Table B holds the same points as the rows below and some others, measured another way and shuffled. Each row below is followed by which row of B it is.
B:
1: [-142  -71   88  -25 -101  -11   -7   -1   68   -8  -67  -48 -288   19
  -45  111  111 -153   60  -40  -16   63  108   -2  -37  156   88  -94
   11  209  -37   60  -73  130 -319   37]
2: [ 175 -193 -262  -39 -114  235  237  -32  159   47  226 -157   35 -238
  348  161  149  121 -274 -295 -146 -213 -229 -152  -32  202  231   11
  213   -2 -108 -186  302  -19 -197  177]
3: [-156 -112   41 -118 -235   50   67   87  261   39   89  -43 -214 -141
  145  276   44   64 -162 -314  -29  -90 -175 -106   -3  187  239   50
  120  242 -212 -152  228  -20 -143   84]
4: [-484  177 -193  205  -81  319  184 -382   -3   98   42 -399 -345  118
  -91  211  138 -322  187  500   -7  299  200    1 -187    2 -203 -379
  114  506 -351  157  118 -112 -454 -182]
5: [-129   46 -149  -98   82   85   37 -114  -11  -34 -144 -127  311  180
  -17 -176 -201 -177  152  210  -59  203    6 -147   28  -77  -27  188
   88  -51  130    4  -32 -200  211 -263]
6: [ 244   27  -73   12   98 -162 -105  -50 -165   77 -140 -114  173  -56
   10 -150   99 -134  -43  -18  -42 -112  140  120 -166   -1  -62   -4
 -100 -250   81   36 -101  212  -61   21]
7: [ 166  -26  -44   19  108 -103  -32  -51 -160   57  -91  -42  135   67
  -13 -184   63  -75   42   14  -21  -52   87  100 -109   71  -66  -25
  -58 -155   76   21 -120  201  -42  -81]
8: [-106  -28  -12  -36  -90  184 -114  -68  188  -52  -71 -197 -114 -122
  -13  183   87 -289   -4  -86 -132  168   78 -124   43  100  171   44
  -30  108    5   72  157   28 -320   59]
9: [ 206    4  -62  -17  107 -190  -42  -19 -169   96 -106  -31  237   34
   24 -202   13  -21  -25  -23   -7 -137   45  113 -149   16  -67   40
  -57 -230   52  -37  -99  168  104  -82]
10: [  95 -256  -98 -113   20   46  192   72  -31  -88  -14  275   61  170
  188 -272  -95  291   12 -220   36 -117 -298    7  140  297  164  103
  204  -30  116  -95 -141   86  126 -185]
11: [  57 -204   38  -47   29   50   52   35  -20  -86  -52  119  -81  152
    5 -138   37  -10  119 -107  -31   46  -13  -12   93  263  122   -8
   41   26  162   27 -166  191 -162  -75]
12: [-166  -98   52 -122 -206   97  -38   76  272   -7   14   10 -188 -134
  114  214   11   40 -138 -346  -25  -24 -216  -66   78  217  263  103
   67  211 -185 -100  247   15 -122    1]
13: [-237   59   48  -52 -200   72  -40  -40  257  114   70 -319 -135 -178
   14  399   90 -243 -101  -84 -104   72   70 -153 -127    1  101    4
   -8  248 -257  -90  332  -81 -236  102]
14: [-163   39 -141   -6   94  191   59 -185  -32  -40  -95 -172  188  215
  -69 -131 -111 -253  217  292  -79  283   83 -133   18  -20  -66   47
   54   34  109   68  -27 -130   14 -264]
15: [  71   -5  -58 -103   57 -137  -57    9  -86  -16 -205   41  188   72
   23 -222  -96  -29   30  -33   13  -31  -21   51  -24   16   14  144
   15 -157  126   12 -157   56  156 -137]
16: [  41  170 -185   85  -19 -125  -82 -167 -133  143 -158 -201  -47 -172
   52  -16  145  -97 -135   55   45 -162   79  249 -272  -50 -120 -141
  -27  -42 -222   85    1  152 -149    0]
17: [  95  -26  101  -42   51 -133 -123   16  -39   59  -88  -82  110   42
  -92  -44   46 -203   65  -41  -66   33  169   -2  -83   42    5   50
 -140 -110   97   -4  -46  173  -67  -13]
18: [-211   93  385 -185    2 -350 -230  151   48  109 -152  -32  180  225
 -279   12 -188 -254  193   11    4  168  203  -71  -86  -97  -62  220
 -222   31   33 -108  -43   20  272 -197]
19: [ -73 -168  -44  -37 -103  119  167   18   87   14   95   81 -147   38
  152   28   31  178  -48 -203   11  -80 -223  -11   45  279  148  -27
  155  190 -137 -114   89   68  -99  -82]
20: [ 204  -11  -90   13  127 -121  -46  -56 -193   42 -140  -26  170   53
    4 -241   44  -63   26   18   -9  -79   76  133 -118   54  -68   -9
  -55 -209   96   39 -157  210   -5  -92]
21: [ 232   67 -151  -33   90 -276  -20  -43 -222  108 -179  -71  231  -40
   76 -238   15    2  -90   21   32 -228   53  171 -228  -73 -110   30
    7 -271   33   -5 -181  123  131  -30]
22: [  22 -161  145 -130  -48  -71  -59  122   90  -61  -86   31  -76   37
  -34   23   33 -141   50 -181  -74   45   87  -99   49  165  181   82
  -23   19  166   -8 -104  136 -162   71]
23: [-338  225 -449  -94 -127  113  164 -225   52   42 -177 -185  103  -88
  243  -43 -225   82 -150  184   99  -48 -281   31 -107 -169  -38  106
  353  145 -299   -8  121 -404  278 -258]
24: [-107  -94   74 -114 -140   26  -69   74  185  -36  -70   23 -165  -74
   52  121   14  -34  -58 -257  -25    6  -96  -40   56  186  216   94
   28  139  -55  -23   88   69 -138    2]
25: [-201   57 -134   30   42  288  -19 -217   61  -44  -74 -248   79  107
  -78   11  -26 -336  182  232 -114  329  101 -138   39   18  -16   13
    8  108   34  104  113  -93 -164 -204]
26: [ -87   38 -273   17   95  215   89 -231  -70  -52 -123 -171  172  132
   18 -174  -69 -191  146  273  -59  195   39  -70    5  -15  -59   15
  114   -7   92  107  -50 -111  -29 -225]
27: [-256   52  -66  -25  -55  193  125 -132  144   98  129 -329  108   79
  -23  196  -34 -245   84  181 -123  207   71 -255  -81  -47  -28   15
   66  204 -136 -114  262 -224  -46 -111]
28: [ 231   14 -190   99  151  -94   25 -140 -287   83 -120  -39  131   62
   42 -288  102   -3   18  100   27 -139   68  229 -182   59 -154 -128
  -14 -193   21   70 -182  248  -52 -117]
29: [-227  147 -309  102  -56  266    9 -315   14  -42 -185 -324 -194 -102
   23   80  113 -312   30  275  -39  188  122   31  -82  -28  -34 -153
  112  184 -115  243   25  -71 -393  -45]
30: [   8  143  -87  -54 -195 -238    8   -5   77  260   34 -315  -28 -357
  172  296  137  -36 -347 -151  -14 -326   22   53 -369 -121   -8  -36
   34   25 -373 -166  239  -22  -70  236]
31: [  -1 -207  187  -89  -74   47  -39  119  165  -39   44    1 -120   23
  -30  139   88 -138   49 -255 -118   80   53 -154   87  244  228   49
  -55   94  101  -60   54  160 -260   84]
32: [  51 -152  117 -252  -29 -135 -145  185  102 -141 -254  179   69   26
   10 -133 -133  -38   16 -290  -25   17  -69  -75  157  130  254  302
   13 -118  273    1 -174   69  100  -26]
33: [ -29 -249   58  -93 -106  107  133   88  151  -29  114   68 -131   49
  109   79   45   69   -7 -253  -61  -17 -141 -128   95  301  220   27
  105  159   -1 -122   73   78 -161    5]
34: [ -54  -25 -216   12 -129  144  134 -122   87   15    8 -218 -198 -179
  166  156  148  -86 -128  -28  -62  -62   -7  -37  -97   90  101 -117
  172  144 -130   33   86  -15 -339  134]
35: [ 235  -29 -242  206  190   41  139 -222 -346   97   -5  -29   70  151
   53 -318  172   48   72  169   29 -117   40  256 -175  163 -205 -271
    8 -122  -30   75 -167  305 -168 -187]
36: [-114   16 -238  -16   64  223   91 -201  -29  -64 -103 -155  159  130
   24 -139  -83 -181  137  225  -64  196    4 -102   25    2  -16   47
  129   20   92   76  -18 -136  -11 -209]
37: [ -25 -197  160   16    0  126  -22   15   54  -70   10   24 -216  144
 -104   36  133 -173  178  -90  -88  175  110  -55   92  300  130  -87
  -73  148  114   62  -57  246 -385  -29]
38: [  94 -103 -268  139   77  343   92 -249  -62  -87  -32 -200  -98    7
   49  -57  218 -244   97  143 -138  149  124  -22   17  189   33 -193
   63   13  125  190  -45  146 -503   16]
39: [ 203  -74 -216  -34   42   70  -30  -79  -38  -81 -175  -84   83 -122
  121 -126   76 -119  -70  -75  -82  -48   19   10    2   80  116   63
   59 -197  174   99  -99  104 -170   72]
40: [ 171   25   18  -34   64 -208 -112    0 -109  102 -105 -109  166  -29
  -28  -86   57 -140  -29  -44  -41  -94  145   75 -167  -14  -48   33
 -115 -184   40  -22  -62  175   -7   11]
41: [ 239    7  -68   11   84 -149  -76  -42 -127   81  -98 -125  152  -63
   19 -112  107 -123  -56  -40  -53 -124  130   93 -163   13  -38   -7
  -83 -221   66   14  -75  199  -77   45]
42: [   1  129 -219  105 -113 -109  162 -151  -89  278  100 -277 -100 -208
  184  162  197   65 -252   34   45 -314  -12  181 -397  -34 -146 -247
  103  103 -441 -106  159   53 -150   83]
43: [-109   41 -240    6   76  206   73 -218  -45  -45 -114 -191  156  133
    0 -131  -72 -219  150  268  -69  213   61  -86   -6  -21  -59   22
   98   11   85   95  -27 -118  -44 -209]
44: [ 181   -6 -175   52   86  -55   59  -98 -172  125    5  -31  184   23
  111 -190   57  106  -70  -29   21 -190  -88  167 -158   86  -92  -47
   14 -144  -98  -68   19  163   64 -148]
45: [ 175   44 -109   11   61 -154  -17  -59 -137  142  -60  -98  183  -51
   78 -112   54    6  -96  -40    2 -185   10  128 -198    1  -79   -3
  -35 -177  -75  -58    2  140   57  -50]
46: [  84 -143   58   -6   -6  159 -105  -29  109  -87  -37 -175 -108  -53
  -69  123  183 -370   90  -83 -197  192  233 -159   60  169  174  -18
 -100    3  208  106   11  182 -474  159]
47: [-115   85 -151 -131   45   33  -20  -97   22  -37 -194 -176  300   77
   -3 -110 -193 -233   86  176  -72  166   43 -148   -2 -139    0  218
   81  -83  132   20  -24 -222  194 -168]
48: [-169  -33  310   99  105  -46  -32  -26  -98  140  112  -40  -28  406
 -312  -18   48 -226  355  172  -19  258  241    5  -83  165 -182 -165
 -237  207  -63  -47   -3  250 -121 -296]
49: [ -10 -190  -31 -321 -251  -80  127  253  307   21   77  135   77 -198
  355  133 -156  353 -341 -573    1 -317 -471 -151   74  171  369  342
  259   37 -140 -341  242 -154  296   66]
50: [ 229   25 -124   40  100 -137  -48  -82 -186   93 -115  -98  139  -49
   42 -166  104  -72  -54   -1  -14 -149   94  160 -183   17  -81  -49
  -54 -216   25   36 -103  207  -61   -3]
51: [ -68  -30  -25  -61 -163   76   42  -19  204   80   88 -298  -99 -201
   83  328  132 -213 -127 -115 -144   -8   79 -176 -117   33  133   -4
   45  136 -128  -89  240  -52 -285  210]
52: [-458   96  480 -310 -289 -201 -317  246  481   96  -59 -206  -61 -107
 -203  521 -155 -369  -19 -268  -94  219  118 -314  -18  -97  230  350
 -189  295 -167 -202  363 -187   81   54]
53: [ -74  -79    9 -171 -131 -126  -20  105   90  -66 -199   73 -150  -67
   87  -10  -46   14  -72 -200   37  -78  -72    9   17  101  188  121
  120   60   49   11 -147   25  -42   43]
54: [-135   51  -91 -133   42   68    2  -82   60  -11 -109 -190  310  126
  -30  -67 -179 -249  120  157 -102  211   56 -210   13 -107    3  220
   52  -46  129  -27   44 -219  176 -179]
55: [-176  -64  226 -290 -160 -107 -108  222  306   22  -24   20  139  -15
   13  164 -201  -32  -57 -336  -58   37 -144 -232   82   49  248  364
  -13   76  -25 -231  225 -128  257  -62]
56: [-316  214 -380 -104 -167   90  113 -195  113   55 -159 -300   52 -180
  208  101 -142  -75 -169  162   23  -21 -132  -60 -147 -202    1  101
  293  153 -255   -7  146 -389  112  -83]
57: [-197  -24 -102  -55 -161  -34  113  -20   41   -9 -120   56 -300  -35
  134   13   11  119  -74  -72  112 -107 -140  121  -57  142   83  -77
  205  242 -185   24  -91   16 -114  -57]
58: [  43 -151   44 -176  -10  -80  -76  128   42 -133 -228  200   23   64
   39 -183 -102   25   33 -233    8   -4 -102    0  145  180  209  208
   53  -78  216   26 -197  102   56  -79]
59: [-176  -19 -340   -3  -94  385  264 -204  155   59  182 -232  113  -47
  244  123  -35   44 -103   27  -88   32 -267 -179   -5   76   75   23
  264  183 -246 -143  376 -266   -9 -151]
60: [-356   21  463 -313 -232 -179 -157  271  452  189  166 -214  179   -7
 -138  488 -192 -251  -23 -279 -146  146   41 -417  -46  -85  174  367
 -160  221 -183 -391  484 -235  265    1]
61: [  47  -66 -226   77   62  313   45 -222   -9  -95  -60 -235  -15   -5
   20  -24  146 -310  105  145 -160  192  148  -98   28  111   57  -92
   49   -4  157  167  -10   54 -408   12]
62: [ -92   10 -126  -73   33  172    8 -121   72  -64  -95 -233  191   57
  -20  -13  -70 -309  121  162 -137  239  102 -211   26  -43   47  126
   48  -18  152   48   41 -152  -49  -91]
63: [ -97  -48    4 -218 -160  -88 -103  120  177  -78 -227   94  -92 -133
  115   21 -100   41 -126 -298   37  -74 -174   -1   78  104  252  228
  107   46    0  -14  -21  -23   55   -1]
64: [ -63  -69    7   -6 -103  224  -35  -56  222   52  142 -216  -52 -129
   48  274  127 -177  -70 -182 -155   85  -16 -152    3  157  161   11
  -44  137 -143  -82  360   45 -284   47]
65: [-125   92 -207  -74   81   94   20 -165  -46  -43 -200 -159  269  134
  -10 -186 -173 -207  139  254  -44  188   44  -89    0 -104  -56  141
   95  -58  119   69  -73 -182  153 -244]
66: [ 159   30  -51  -59  -46 -128  -98   12   49  138  -14 -189  150 -226
  110  101   90  -72 -216 -215  -85 -193    9   13 -180  -10   60   85
  -65 -146 -106 -115  183   88  -22  116]
67: [  -3   61 -295 -182   73   28    7  -90  -14  -88 -272 -103  406   13
  116 -254 -252 -101    3  107  -50   60  -85 -113   33 -145   45  311
  173 -223  210   27  -86 -252  319 -177]
68: [-296 -106  542 -285 -174  -88 -137  296  441  131  240 -118  172  123
 -188  427 -167 -242   98 -311 -183  234   42 -461   70   70  214  351
 -202  226  -61 -390  447 -127  191  -55]
69: [ -66 -165  220   62   44  124  -61  -16   16  -45   25   -4 -205  232
 -207   26  144 -262  280    6  -86  264  209  -51   75  286   52 -138
 -155  177  107   84  -62  296 -412  -95]
70: [-115   79 -231 -104   78   78   57 -138  -36  -33 -173 -118  327  147
   43 -219 -222 -122  103  218  -26  141  -49  -94    6 -106  -46  190
  138  -79  100   10  -50 -229  270 -276]
71: [ -62  -17  203 -193   -1 -119 -193  108  139  -22 -139 -115  195   60
 -149   50 -109 -336  115  -72 -130  191  180 -221   32  -40  112  264
 -133  -74  212  -37    6  -31   65  -18]
72: [ -95   19  462 -265    2 -414 -268  268  108  115 -103  -14  305  180
 -253   37 -213 -246  139 -142  -53  116  179 -172  -55  -85   28  347
 -261  -79  121 -201   13   18  354 -122]

[-139 -167  148  -20  -66   38  -48  -70   71 -155  -40   96  144 -289
  178  -77  -35   -1  -97 -104 -170  127 -205  159  -60  -70   21   13
 -123  308   33]
27
[ 204   55 -180  180  209  235   30  145   19  -13   71    9  -44  -41
   42   29   53   81  243    5  212 -432  120   69   -8  -59   53 -167
  -57 -195 -190]
63
[  71  -54 -283   87  -18  123  -15  131   12   78   87   88  -11  -84
 -221  267   27  177  137  -91  241 -496  -75  116 -103 -246   63   50
  159   -4  -12]
39
[ -61  -36  -54 -203  -39 -180   27   59  220  367  -44  -61 -261  366
 -123   92    7 -209 -157   38   39  -23  105  -21   37  119   27  308
  425 -175  281]
6
[  80  100  -82   63  304   69   87 -167   37  180  -86  126 -140  245
  -32  -21  138  -14  -43   75  337  -33  258  -68  -37  150    4  158
  -53 -111    4]
33
[ -50  -16   66  163  322  348   14  229 -344  104  272  210   83 -301
  -65   20  203  124   47  -27   -9 -305    7  133  238 -208   68  -40
 -305  170  112]
23
[ 145 -254   55  128 -337   32 -165   53  337 -532 -223 -265  163 -374
  513 -244 -157  -34  136  -55 -461  112 -190  359 -162  -35   37 -568
  113   80 -439]
68
[  35  -50   54    5  238  151  -17  201  201   67  -55   55 -136  -54
  238 -159    8 -138   21   41 -144 -149  105  277  -74   -4  213 -157
  131 -187  -72]
55
[  36    7  -82  -17  -11 -108   11  -46    9  310  -75  -76 -206  353
 -197   75  167  -85 -155  106   81   76  203  -56  142  131  -63  172
  289  -70  171]
7
[ 126   -4 -141   78    8   29   18  -89  191  -43 -109  -20  -60   87
   69   31  -17    0   87   -3  195 -117   76   15 -127   68  -17  -15
   68  -97 -140]
22
[  78   66  -78  -20  206  -42   85 -254   65   87 -112   22  -79  260
    7 -104  115   -9  -90   74  309   91  211 -120  -42  216  -43  172
  -71  -60    2]
1
[   2  -80  -19  306   84  300 -101  164 -314  105   69  191   26 -279
 -204  151  266  180  -16   10 -123 -168  -16  280  163 -289   64 -181
   -2  268    7]
70
[-186  -61  169  -37  164  110   57  -52   16   49   71  235   64 -159
  103   -1  -18  -57  -72 -103   39   13  -88   23    7  -18   11  244
 -249  201  187]
36
[  85 -110 -236  193 -231   49  -96  -46   85  -18 -135   58  -10  -68
 -191  285   34  156   43  -64  100 -175  -92  181 -170 -201   -4  -51
  280  140 -114]
51
[ 254   31 -229  241  191  342   -9  364   27  -23  139  -14  -59 -150
   53   79   23   95  369   -4  113 -657  101  193    8 -181  127 -326
   47 -289 -258]
49
[-168   28  140 -292   83 -215  105   79  311  560  -27   -4 -395  549
  -35   72  -43 -459 -217   70    2  121  215 -126  157  300   -2  507
  398 -299  476]
21
[   3  130   26  -46  293  -44  142 -246  133  257  -98  108 -202  409
   21  -39   72 -176 -107   86  349  146  293 -218   26  318  -78  357
  -75 -151  145]
11
[ -14  -32   66 -134   76   10   75  127  209   -5  102  -85  -29   15
  245 -103 -119 -178   88  -47  -17 -150   -1  -38   63  116    5   74
  -55 -161   74]
15
[ 196 -109 -305  -95   64   59  -10  271 -249 -113  284 -330  168 -188
  -88 -210  197  297   87   25    6 -485  -31   85  172 -177   83 -276
   -8  -34  -92]
44
[  97 -110 -235   82  -89   48  -63  -30  -13  -96  -36  -11   84 -135
 -116   71   83  225   15  -41  113 -212  -80  156 -130 -185   40  -94
  113  141 -126]
64
[-163  -28   91   28  231  168   38    0 -122  177   96  295   11 -130
  -83   79  102   27 -107  -57   87  -82  -31   72   43 -106   50  238
 -172  216  213]
59
[ -85 -115   -1  197  -74  152  -88  -21  -12   52  -81  259   16 -198
 -121  244   57   79  -49  -88  -27  -47 -122  233  -82 -215   29   46
   85  292   31]
62
[-113  -94   55  152   96  305  -53  311  -21  152  130  279  -26 -299
  -49  227    3   -1   92 -108 -110 -367 -118  293   21 -298  149    0
   50  100  108]
67
[ 113  -24 -226  -59   19  -65   21   63 -170  155  125 -211  -40  165
 -233  -24  221  121  -64   81  119 -177  114  -71  208    7  -38   29
  138  -33   96]
28
[ -46  -45 -137  -27  -35  -74    7 -225  273  144 -197  194 -115  165
 -120  204  -43  -12 -104  -61  285  -16  -14   42 -290   -2   31  309
  235   47   69]
46
[ 195   16 -195  157  180  227    0  174   75  -28   40   12  -53  -74
   68   13   39   82  226    5  149 -442   91  166  -83 -102  115 -219
   36 -205 -220]
32
[ 162    8 -162   61  133  105   40  -10   79 -119   17  -43   34  -29
  112  -63   15   90  148  -13  218 -255   61    6  -73   18   12  -91
 -114 -103 -177]
3
[ 147   71 -103   95  226  159   71   53   90   25   38   17  -73   76
  103  -16   17  -18  172   17  226 -277  161  -24    9   70   13  -28
  -89 -209 -106]
58
[-108  -64  -68   17  -87    4   21 -196   96   18  -35  218   59  -56
 -110  244  -53   72  -34 -155  267  -72 -156  -34 -160  -83  -66  320
  -53  242  116]
61
[  13   59  -20 -106  260 -159   95 -425   39  168 -213   37 -115  390
  -23 -211  207  -40 -301  144  303  370  293 -160  -47  321  -44  280
  -52   22   84]
69
[ 102 -123 -166 -182  -37  -34    1  261   55  -91  185 -299   61 -102
   93 -171   -4   56   80  -22  -89 -346  -69   79   71  -66   81 -148
  108 -128  -28]
9
[ 289  -58 -351  234 -122  104  -67  -71    9 -303  -74 -140  136 -149
  -16   28   73  308  197  -24  201 -290  -25  108 -155 -137  -30 -323
   18   42 -393]
31
